Below are the code and all the weights of a small trained network. Each question names an input and a class and asks about switching units off, where a switched-off unit gives its printed mean instead of its output.

import numpy as np


def w(rows, s, z=0):
    codes = np.array(rows[::2]) - 128.0
    scale = np.full(codes.shape[1], s)
    scale[-1] = z or s
    return codes * scale


def f(y):
    return np.maximum(y, 0)


def log_softmax(a):
    a = a - a.max(-1, keepdims=True)
    return a - np.log(np.exp(a).sum(-1, keepdims=True))


def net(x, mask):
    res = np.array(x, float).reshape(1, 3) / 4 @ E
    y = f(res @ A[0][:, :-1].T + A[0][:, -1])
    res = res + np.where(mask, y, B[0][:, -1]) @ B[0][:, :-1]
    return log_softmax(res[-1] @ U[:, :-1].T + U[:, -1])


A, B = {}, {}
E = w([
[224,247,106,178,1,205,171,55,116,77],'x0',
[95,168,26,156,176,109,146,42,186,227],'x1',
[154,229,214,73,220,200,253,179,190,149],'x2',
],0.0092)
A[0] = w([
[162,114,201,65,145,145,144,234,37,20,2],'neuron 0',
[114,79,198,88,85,131,178,204,72,86,96],'neuron 1',
[104,147,74,162,173,84,193,80,226,242,25],'neuron 2',
[47,16,145,16,242,43,98,201,157,174,25],'neuron 3',
[90,170,77,152,170,130,163,48,197,195,39],'neuron 4',
[132,211,174,52,234,232,253,197,199,133,4],'neuron 5',
],0.0059,0.0035)
B[0] = w([
[198,92,135,46,68,81,126,125,187,106,201],'neuron 0',
[196,120,135,85,130,70,123,108,159,135,188],'neuron 1',
[185,87,120,55,47,89,120,113,205,149,180],'neuron 2',
[155,217,103,150,90,198,191,84,97,44,248],'neuron 3',
[162,94,167,56,72,130,126,125,157,110,171],'neuron 4',
[57,87,2,185,192,71,76,70,62,110,227],'neuron 5',
],0.0087,0.013)
U = w([
[162,73,138,47,119,95,124,136,205,132,84],'0',
[90,61,77,178,156,87,63,111,43,115,110],'1',
[152,254,118,144,110,228,199,113,108,91,103],'2',
[126,143,151,133,167,138,131,167,140,152,248],'3',
[91,120,183,153,170,151,137,195,154,174,77],'4',
],0.011,0.013)

Each question gives the input, the list of numbers given to net, and the class t.
The units are the neurons (one row each of A and B). Each row of codes is followed by its name. A weight is (code - 128) times the scale printed after its matrix; where a second scale follows, it is the last column's (A, B and U).
mask holds one flag per neuron, in row order. A switched-off neuron (its flag False) gives its mean, the last column of its row in B, instead of its output. The means were averaged over made-up inputs and are rounded, as every weight is.
A unit's drop is (log p(t) with every unit on - log p(t) with that unit switched off) / (log p(t) with every unit on - log p(t) with every unit switched off).
The circuit of an input: a set's keep is (log p(t) with only the set's units on - log p(t) with every unit switched off) / (log p(t) with every unit on - log p(t) with every unit switched off). Starting from all 6 units, units are removed one at a time, each time the one whose removal leaves the highest keep (on an exact tie, the one counted first), for as long as the keep stays at least 0.8.
circuit, biggest first: the units of the circuit, biggest drop first
top k neurons: the k neurons with the biggest drops, biggest first
drop of u: that unit's drop, to one decimal
input [-5,-1,8], class 1: circuit, biggest first -> (neuron 5)
input [-3,6,-5], class 0: top 3 neurons -> (neuron 5; neuron 2; neuron 4)
input [5,-8,3], class 0: top 2 neurons -> (neuron 0; neuron 3)
input [7,-7,3], class 0: circuit, biggest first -> (neuron 3; neuron 0)
input [-6,-7,8], class 1: top 2 neurons -> (neuron 5; neuron 2)
input [-2,-7,8], class 1: top 3 neurons -> (neuron 5; neuron 2; neuron 4)
input [5,1,5], class 1: circuit, biggest first -> (neuron 5; neuron 3)
input [1,5,6], class 1: top 3 neurons -> (neuron 5; neuron 0; neuron 1)
input [-4,5,-4], class 0: top 2 neurons -> (neuron 5; neuron 2)
input [-6,-4,-5], class 2: circuit, biggest first -> (neuron 3; neuron 5)
input [8,-4,8], class 1: top 2 neurons -> (neuron 5; neuron 3)
input [-7,6,-2], class 2: top 2 neurons -> (neuron 3; neuron 0)
input [-8,8,-1], class 0: top 2 neurons -> (neuron 2; neuron 4)
input [4,4,2], class 0: top 3 neurons -> (neuron 3; neuron 2; neuron 4)
input [2,-3,-1], class 3: circuit, biggest first -> (neuron 3; neuron 5; neuron 2; neuron 4)
input [3,3,2], class 3: circuit, biggest first -> (neuron 3)
input [3,3,-2], class 3: circuit, biggest first -> (neuron 3; neuron 5; neuron 0)
input [-8,-3,2], class 2: drop of neuron 3 -> 1.1
input [-5,-1,-2], class 2: drop of neuron 5 -> 0.2
input [1,-2,8], class 1: drop of neuron 5 -> 0.7
